Below is a small trained network, with its code and all its weights. Each question gives an input and a class and asks what happens when units are switched off, that is, made to give their printed mean instead of their output.

import numpy as np


def w(rows, s, z=0):
    codes = np.array(rows[::2]) - 128.0
    scale = np.full(codes.shape[1], s)
    scale[-1] = z or s
    return codes * scale


def f(y):
    return np.maximum(y, 0)


def log_softmax(a):
    a = a - a.max(-1, keepdims=True)
    return a - np.log(np.exp(a).sum(-1, keepdims=True))


def net(x, mask):
    res = np.array(x, float).reshape(1, 3) / 4 @ E
    y = f(res @ A[0][:, :-1].T + A[0][:, -1])
    res = res + np.where(mask, y, B[0][:, -1]) @ B[0][:, :-1]
    return log_softmax(res[-1] @ U[:, :-1].T + U[:, -1])


A, B = {}, {}
E = w([
[126,243,139,133],'x0',
[47,141,112,22],'x1',
[4,174,175,214],'x2',
],0.012)
A[0] = w([
[150,104,96,192,252],'n0',
[170,113,81,124,28],'n1',
[179,110,131,209,89],'n2',
[112,164,139,87,170],'n3',
[85,111,127,85,88],'n4',
[173,117,112,110,64],'n5',
[159,123,92,97,135],'n6',
[67,152,183,139,103],'n7',
[60,8,151,158,108],'n8',
[81,114,148,53,124],'n9',
[83,145,126,22,112],'n10',
[176,88,142,100,60],'n11',
[170,101,87,75,98],'n12',
[222,134,117,82,118],'n13',
[114,103,218,172,113],'n14',
[128,77,122,117,166],'n15',
[133,180,170,108,203],'n16',
[74,144,197,185,57],'n17',
[176,116,106,223,110],'n18',
[51,148,145,150,169],'n19',
[89,97,103,102,156],'n20',
[141,121,106,67,189],'n21',
[149,122,131,161,80],'n22',
[127,112,149,123,183],'n23',
[136,90,160,134,144],'n24',
[126,182,99,140,93],'n25',
[91,126,127,157,95],'n26',
[150,99,106,46,128],'n27',
[79,141,128,84,152],'n28',
[168,148,159,201,62],'n29',
[117,63,136,127,242],'n30',
[211,161,151,105,82],'n31',
[166,113,164,152,89],'n32',
[172,251,150,113,215],'n33',
[80,95,190,173,78],'n34',
],0.014,0.0044)
B[0] = w([
[159,92,88,181,213],'n0',
[99,127,114,89,173],'n1',
[162,165,48,162,215],'n2',
[197,101,117,168,187],'n3',
[177,176,58,179,176],'n4',
[76,132,137,77,176],'n5',
[82,90,117,126,189],'n6',
[91,100,93,82,211],'n7',
[195,44,195,9,213],'n8',
[193,156,59,179,206],'n9',
[132,127,51,186,236],'n10',
[97,126,137,84,189],'n11',
[67,113,135,95,217],'n12',
[88,73,108,120,234],'n13',
[75,113,109,113,194],'n14',
[157,71,154,113,180],'n15',
[213,1,161,105,192],'n16',
[89,147,125,63,227],'n17',
[138,141,78,173,224],'n18',
[95,89,114,125,227],'n19',
[215,156,73,219,178],'n20',
[68,94,109,178,208],'n21',
[123,151,3,104,159],'n22',
[126,109,184,147,149],'n23',
[190,101,149,111,161],'n24',
[236,82,193,51,169],'n25',
[52,107,132,68,169],'n26',
[111,85,148,79,227],'n27',
[185,114,68,150,197],'n28',
[182,135,72,105,206],'n29',
[249,38,216,130,197],'n30',
[22,82,89,28,190],'n31',
[122,150,80,135,169],'n32',
[213,11,223,86,248],'n33',
[87,114,108,50,196],'n34',
],0.0069,0.013)
U = w([
[200,78,181,116,85],'0',
[150,127,16,180,53],'1',
[5,110,102,95,73],'2',
[149,85,151,161,253],'3',
[132,218,144,96,33],'4',
],0.013,0.0044)

Each question gives the input, the list of numbers given to net, and the class t.
The units are the neurons (one row each of A and B). Each row of codes is followed by its name. A weight is (code - 128) times the scale printed after its matrix; where a second scale follows, it is the last column's (A, B and U).
mask holds one flag per neuron, in row order. A switched-off neuron (its flag False) gives its mean, the last column of its row in B, instead of its output. The means were averaged over made-up inputs and are rounded, as every weight is.
A unit's drop is (log p(t) with every unit on - log p(t) with that unit switched off) / (log p(t) with every unit on - log p(t) with every unit switched off).
The circuit of an input: a set's keep is (log p(t) with only the set's units on - log p(t) with every unit switched off) / (log p(t) with every unit on - log p(t) with every unit switched off). Starting from the 12 units with the biggest drops (on a tie, the unit counted first), units are removed one at a time, each time the one whose removal leaves the highest keep (on an exact tie, the one counted first), for as long as the keep stays at least 0.8.
units of the circuit, in order: the units of the circuit, biggest drop first
k most important neurons: the k neurons with the biggest drops, biggest first
drop when u is switched off: that unit's drop, to one decimal
input [8,7,-4], class 0: units of the circuit, in order => n33
input [4,-5,-2], class 1: 3 most important neurons => n8, n30, n2
input [-4,7,-7], class 1: 3 most important neurons => n9, n20, n10
input [-4,1,4], class 0: 2 most important neurons => n8, n30
input [3,4,0], class 1: 2 most important neurons => n8, n30
input [7,7,0], class 0: 4 most important neurons => n33, n16, n25, n2
input [5,-1,5], class 0: 4 most important neurons => n33, n25, n16, n31
input [-8,8,-1], class 0: 3 most important neurons => n8, n30, n27
input [-2,-8,8], class 1: 4 most important neurons => n2, n29, n18, n0
input [-2,-4,3], class 1: 2 most important neurons => n33, n2
input [2,-4,-1], class 1: 2 most important neurons => n8, n30
input [8,7,-1], class 0: 3 most important neurons => n33, n16, n25
input [1,-2,-4], class 2: drop when n31 is switched off => 0.1
input [5,3,1], class 0: drop when n33 is switched off => 0.2
input [-5,4,3], class 0: units of the circuit, in order => n8
input [-3,-7,8], class 2: drop when n14 is switched off => 0.3
